Below are the code and all the weights of a small trained network. Each question names an input and a class and asks about switching units off, where a switched-off unit gives its printed mean instead of its output.

import numpy as np


def w(rows, s, z=0):
    codes = np.array(rows[::2]) - 128.0
    scale = np.full(codes.shape[1], s)
    scale[-1] = z or s
    return codes * scale


def f(y):
    return np.maximum(y, 0)


def log_softmax(a):
    a = a - a.max(-1, keepdims=True)
    return a - np.log(np.exp(a).sum(-1, keepdims=True))


def net(x, mask):
    res = np.array(x, float).reshape(1, 4) / 4 @ E
    y = f(res @ A[0][:, :-1].T + A[0][:, -1])
    res = res + np.where(mask, y, B[0][:, -1]) @ B[0][:, :-1]
    return log_softmax(res[-1] @ U[:, :-1].T + U[:, -1])


A, B = {}, {}
E = w([
[122,67,2,44,125],'x0',
[129,76,194,60,15],'x1',
[231,207,125,64,126],'x2',
[126,163,57,219,35],'x3',
],0.0086)
A[0] = w([
[181,123,55,64,116,107],'neuron 0',
[188,174,111,115,101,63],'neuron 1',
[98,191,79,170,238,98],'neuron 2',
[30,63,149,155,135,33],'neuron 3',
[129,81,172,54,178,55],'neuron 4',
[100,33,6,47,145,25],'neuron 5',
[182,196,125,33,100,87],'neuron 6',
[114,88,192,59,160,71],'neuron 7',
[117,171,65,161,42,194],'neuron 8',
[149,99,164,89,218,56],'neuron 9',
[134,163,196,171,127,49],'neuron 10',
[160,88,190,76,27,54],'neuron 11',
[119,128,137,117,221,125],'neuron 12',
[70,72,118,171,96,140],'neuron 13',
[118,159,78,168,58,46],'neuron 14',
[220,199,133,92,131,43],'neuron 15',
[143,147,55,166,65,66],'neuron 16',
[140,140,235,188,140,85],'neuron 17',
[155,162,153,206,74,110],'neuron 18',
[65,33,77,133,139,115],'neuron 19',
[131,169,82,188,232,40],'neuron 20',
[204,184,118,107,115,59],'neuron 21',
[104,182,196,147,128,72],'neuron 22',
[133,122,166,93,58,88],'neuron 23',
[119,106,168,81,183,66],'neuron 24',
[36,101,185,186,131,82],'neuron 25',
[184,209,137,97,94,210],'neuron 26',
[129,146,183,139,145,97],'neuron 27',
[117,98,174,75,196,253],'neuron 28',
[146,120,211,143,172,109],'neuron 29',
[99,62,200,93,19,85],'neuron 30',
[129,97,173,77,193,58],'neuron 31',
[146,142,91,174,61,52],'neuron 32',
],0.012)
B[0] = w([
[172,205,174,102,115,188],'neuron 0',
[107,162,120,217,187,148],'neuron 1',
[193,56,54,82,119,188],'neuron 2',
[97,176,127,242,240,160],'neuron 3',
[77,133,105,167,87,167],'neuron 4',
[180,254,164,21,90,209],'neuron 5',
[117,149,138,212,193,183],'neuron 6',
[83,119,90,180,79,170],'neuron 7',
[87,90,152,165,65,211],'neuron 8',
[73,153,65,169,96,160],'neuron 9',
[140,244,120,69,111,152],'neuron 10',
[207,88,20,108,145,180],'neuron 11',
[98,96,94,156,81,173],'neuron 12',
[133,126,156,179,175,182],'neuron 13',
[63,151,74,159,82,151],'neuron 14',
[100,168,122,204,217,163],'neuron 15',
[68,126,99,165,70,161],'neuron 16',
[167,205,146,71,92,178],'neuron 17',
[92,147,109,110,64,171],'neuron 18',
[148,184,177,177,193,193],'neuron 19',
[226,56,30,101,148,166],'neuron 20',
[111,156,111,185,203,155],'neuron 21',
[167,215,121,99,128,155],'neuron 22',
[186,98,56,143,128,162],'neuron 23',
[76,144,88,173,89,154],'neuron 24',
[140,170,177,197,215,169],'neuron 25',
[141,116,186,196,166,221],'neuron 26',
[147,187,129,122,96,150],'neuron 27',
[99,77,167,180,79,253],'neuron 28',
[116,162,122,96,88,169],'neuron 29',
[199,67,29,98,149,200],'neuron 30',
[74,146,76,174,93,159],'neuron 31',
[30,151,75,189,83,148],'neuron 32',
],0.014,0.015)
U = w([
[197,64,60,117,135,82],'0',
[49,115,111,144,66,28],'1',
[165,204,162,90,103,104],'2',
[115,132,152,164,224,20],'3',
[139,51,195,129,93,241],'4',
[100,59,175,2,183,2],'5',
[96,70,164,7,160,2],'6',
],0.024,0.023)

Each question gives the input, the list of numbers given to net, and the class t.
The units are the neurons (one row each of A and B). Each row of codes is followed by its name. A weight is (code - 128) times the scale printed after its matrix; where a second scale follows, it is the last column's (A, B and U).
mask holds one flag per neuron, in row order. A switched-off neuron (its flag False) gives its mean, the last column of its row in B, instead of its output. The means were averaged over made-up inputs and are rounded, as every weight is.
A unit's drop is (log p(t) with every unit on - log p(t) with that unit switched off) / (log p(t) with every unit on - log p(t) with every unit switched off).
The circuit of an input: a set's keep is (log p(t) with only the set's units on - log p(t) with every unit switched off) / (log p(t) with every unit on - log p(t) with every unit switched off). Starting from the 12 units with the biggest drops (on a tie, the unit counted first), units are removed one at a time, each time the one whose removal leaves the highest keep (on an exact tie, the one counted first), for as long as the keep stays at least 0.8.
units of the circuit, in order: the units of the circuit, biggest drop first
unit that matters most: the unit with the biggest drop
top k neurons: the k neurons with the biggest drops, biggest first
drop when u is switched off: that unit's drop, to one decimal
input [6,-2,2,-4], class 2: units of the circuit, in order -> [neuron 5]
input [-5,7,7,-2], class 0: top 3 neurons -> [neuron 11; neuron 30; neuron 23]
input [-2,2,-8,-8], class 1: top 3 neurons -> [neuron 7; neuron 28; neuron 4]
input [6,5,-4,1], class 2: top 3 neurons -> [neuron 5; neuron 19; neuron 2]
input [-3,3,0,-2], class 4: top 3 neurons -> [neuron 5; neuron 2; neuron 20]
input [-4,2,5,2], class 3: top 2 neurons -> [neuron 5; neuron 26]
input [6,5,3,-3], class 2: top 3 neurons -> [neuron 5; neuron 0; neuron 2]
input [-7,6,-4,-1], class 2: top 2 neurons -> [neuron 17; neuron 10]
input [3,-6,4,-7], class 1: top 4 neurons -> [neuron 30; neuron 9; neuron 28; neuron 11]
input [-4,-8,6,4], class 0: top 2 neurons -> [neuron 2; neuron 20]
input [7,-1,1,-6], class 2: top 3 neurons -> [neuron 5; neuron 0; neuron 8]
input [-6,-7,-2,3], class 0: top 2 neurons -> [neuron 20; neuron 2]
input [6,4,5,6], class 1: top 3 neurons -> [neuron 8; neuron 16; neuron 32]
input [-8,-6,1,-8], class 1: unit that matters most -> neuron 12
input [1,-8,-4,8], class 0: top 3 neurons -> [neuron 20; neuron 2; neuron 28]
input [-5,8,0,7], class 0: top 2 neurons -> [neuron 30; neuron 11]
input [-6,-4,2,-6], class 1: top 3 neurons -> [neuron 5; neuron 12; neuron 28]
input [6,8,0,1], class 0: drop when neuron 30 is switched off -> 0.1
input [7,-2,-1,-4], class 2: drop when neuron 5 is switched off -> 0.5
input [-1,0,-3,-4], class 1: unit that matters most -> neuron 26
input [3,2,-8,-7], class 3: drop when neuron 25 is switched off -> 2.2
input [4,-1,8,7], class 3: drop when neuron 15 is switched off -> 0.4
